Below is a small trained network, with its code and all its weights. Each question gives an input and a class and asks what happens when units are switched off, that is, made to give their printed mean instead of their output.

import numpy as np


def w(rows, s, z=0):
    codes = np.array(rows[::2]) - 128.0
    scale = np.full(codes.shape[1], s)
    scale[-1] = z or s
    return codes * scale


def norm(h):
    return h / np.sqrt((h * h).mean(-1, keepdims=True) + 1e-5)


def f(y):
    return y / 2 * (1 + np.tanh(0.7978845608 * (y + 0.044715 * y**3)))


def log_softmax(a):
    a = a - a.max(-1, keepdims=True)
    return a - np.log(np.exp(a).sum(-1, keepdims=True))


def net(x, mask):
    res = np.array(x, float).reshape(1, 8) / 4 @ E
    u = 0
    for l in range(3):
        y = f(norm(res) @ A[l][:, :-1].T + A[l][:, -1])
        res = res + np.where(mask[u : u + 6], y, B[l][:, -1]) @ B[l][:, :-1]
        u += 6
    return log_softmax(norm(res)[-1] @ U[:, :-1].T + U[:, -1])


A, B = {}, {}
E = w([
[98,120,179,23,3,122,75,163,130,66,86],'x0',
[86,87,47,154,148,47,136,170,137,124,192],'x1',
[192,155,175,139,185,101,206,119,130,171,180],'x2',
[96,145,159,56,83,93,121,49,102,66,155],'x3',
[183,89,72,126,160,154,135,64,46,191,154],'x4',
[61,189,119,99,175,132,115,124,141,91,112],'x5',
[100,136,105,43,108,156,166,214,78,160,100],'x6',
[78,135,84,135,139,104,83,180,167,101,118],'x7',
],0.00081)
A[0] = w([
[71,168,159,50,133,116,184,159,140,92,107,78],'0.n1',
[133,87,49,214,163,45,75,99,159,135,136,51],'0.n2',
[5,149,95,68,140,33,66,175,194,30,211,50],'0.n3',
[5,183,97,75,128,20,97,176,155,36,139,39],'0.n4',
[64,142,171,98,72,130,57,139,174,70,61,5],'0.n5',
[186,103,113,143,170,80,182,86,97,201,223,129],'0.n6',
],0.0021,0.0011)
B[0] = w([
[193,98,103,234,99,120,65,114,105,116,157,137],'0.n1',
[141,75,129,109,133,251,53,107,193,136,183,174],'0.n2',
[191,158,122,229,117,51,113,129,6,189,163,208],'0.n3',
[136,161,165,225,110,57,121,146,40,164,191,195],'0.n4',
[112,175,119,150,118,223,92,176,76,91,89,143],'0.n5',
[51,160,131,129,57,144,101,176,164,40,54,253],'0.n6',
],0.0022,0.0011)
A[1] = w([
[156,146,163,45,124,148,120,16,63,74,103,2],'1.n1',
[139,173,176,225,211,120,157,81,178,97,126,44],'1.n2',
[63,38,48,43,64,68,181,72,62,64,165,84],'1.n3',
[53,176,65,170,200,195,54,3,56,124,162,90],'1.n4',
[183,43,85,222,164,186,58,94,172,140,169,100],'1.n5',
[118,123,121,146,54,161,37,204,40,94,49,64],'1.n6',
],0.0022,0.0011)
B[1] = w([
[177,70,136,113,137,140,94,56,64,128,93,150],'1.n1',
[35,117,185,16,164,96,214,85,149,120,177,174],'1.n2',
[118,149,157,223,75,225,250,72,144,182,184,221],'1.n3',
[161,77,153,113,79,99,122,211,182,146,124,254],'1.n4',
[48,66,94,96,165,152,66,170,155,93,205,249],'1.n5',
[50,249,215,65,177,167,158,145,196,16,121,246],'1.n6',
],0.0023,0.00085)
A[2] = w([
[108,140,30,84,237,146,149,190,103,212,41,11],'2.n1',
[115,119,175,96,229,83,205,69,186,129,134,1],'2.n2',
[136,138,35,101,182,179,164,200,79,189,89,87],'2.n3',
[195,93,191,127,84,72,181,234,220,158,119,112],'2.n4',
[226,196,194,85,108,107,156,87,45,108,82,64],'2.n5',
[211,74,186,42,130,154,65,4,53,138,66,26],'2.n6',
],0.0024,0.00085)
B[2] = w([
[214,179,145,237,105,132,56,30,131,177,101,220],'2.n1',
[62,193,254,81,151,115,144,117,109,124,187,162],'2.n2',
[166,172,245,194,150,129,51,35,155,125,115,220],'2.n3',
[187,94,82,42,81,48,129,120,179,138,80,175],'2.n4',
[95,70,45,146,168,152,103,153,188,136,110,254],'2.n5',
[142,101,28,105,229,64,138,139,28,100,110,219],'2.n6',
],0.0026,0.00084)
U = w([
[59,154,247,33,211,72,204,82,173,138,190,115],'0',
[119,90,94,152,29,206,244,57,85,176,169,63],'1',
[64,220,177,82,81,212,73,207,114,30,36,152],'2',
[99,179,109,224,69,3,84,197,19,133,214,141],'3',
[159,45,28,44,220,140,145,68,12,90,49,197],'4',
[222,198,172,224,154,164,68,45,164,235,62,127],'5',
[65,7,63,143,174,196,40,157,221,144,219,175],'6',
[214,84,102,46,57,45,171,185,210,160,56,2],'7',
],0.0069,0.0014)

Each question gives the input, the list of numbers given to net, and the class t.
The units are the neurons (one row each of A and B). Each row of codes is followed by its name. A weight is (code - 128) times the scale printed after its matrix; where a second scale follows, it is the last column's (A, B and U).
mask holds one flag per neuron, layer by layer. A switched-off neuron (its flag False) gives its mean, the last column of its row in B, instead of its output. The means were averaged over made-up inputs and are rounded, as every weight is.
A unit's drop is (log p(t) with every unit on - log p(t) with that unit switched off) / (log p(t) with every unit on - log p(t) with every unit switched off).
The circuit of an input: a set's keep is (log p(t) with only the set's units on - log p(t) with every unit switched off) / (log p(t) with every unit on - log p(t) with every unit switched off). Starting from the 12 units with the biggest drops (on a tie, the unit counted first), units are removed one at a time, each time the one whose removal leaves the highest keep (on an exact tie, the one counted first), for as long as the keep stays at least 0.8.
units of the circuit, in order: the units of the circuit, biggest drop first
most important unit: the unit with the biggest drop
top k neurons: the k neurons with the biggest drops, biggest first
k most important neurons of layer l: the k neurons of layer l with the biggest drops, biggest first
input [1,-1,7,6,6,6,-5,-1], class 4: most important unit : 1.n1
input [-6,-4,2,-3,-2,-7,0,3], class 0: units of the circuit, in order : [1.n2 2.n2]
input [0,-8,0,-7,-4,-6,-7,4], class 6: top 3 neurons : [1.n5 0.n6 1.n6]
input [4,0,4,3,-8,-4,-2,-2], class 7: 2 most important neurons of layer 2 : [2.n4 2.n5]
input [0,2,6,-2,6,-4,2,4], class 5: top 2 neurons : [1.n4 2.n3]
input [-1,-5,4,-5,8,1,-6,-1], class 0: 2 most important neurons of layer 1 : [1.n2 1.n5]
input [-4,-5,-3,3,1,2,-6,-6], class 4: top 3 neurons : [2.n6 1.n1 1.n6]
input [-8,-1,4,-4,2,-4,-4,5], class 6: top 3 neurons : [0.n2 1.n5 1.n6]
input [7,-1,-2,-6,5,-7,6,-6], class 4: units of the circuit, in order : [2.n6 1.n4]
input [-2,4,8,-5,2,-5,0,-3], class 7: 2 most important neurons of layer 0 : [0.n6 0.n5]
input [-3,-5,7,-1,5,5,-6,-5], class 0: top 2 neurons : [1.n2 2.n2]
input [-6,-2,-3,7,8,0,-7,-1], class 4: 2 most important neurons of layer 2 : [2.n6 2.n5]
input [-2,6,3,-7,-8,1,5,7], class 3: top 2 neurons : [0.n4 0.n3]
input [-3,8,-6,-2,4,1,5,-5], class 5: units of the circuit, in order : [2.n3]
input [-6,5,6,-6,-2,-6,6,-6], class 5: top 2 neurons : [2.n1 2.n3]
input [8,-5,1,2,1,-7,8,-4], class 4: units of the circuit, in order : [2.n6 1.n1]
input [7,4,-5,-6,-8,2,-8,0], class 3: top 3 neurons : [0.n3 0.n4 0.n6]
input [7,8,-2,-7,8,5,0,-5], class 1: top 2 neurons : [1.n3 0.n5]
input [-3,-3,0,3,-2,-4,-8,-6], class 0: top 3 neurons : [1.n2 2.n2 0.n5]
input [6,-8,8,4,2,3,2,8], class 4: most important unit : 0.n6
input [7,3,-3,8,-4,-7,0,-8], class 1: top 2 neurons : [1.n3 0.n6]
input [-6,-5,4,8,-5,7,1,7], class 3: 3 most important neurons of layer 0 : [0.n3 0.n4 0.n1]
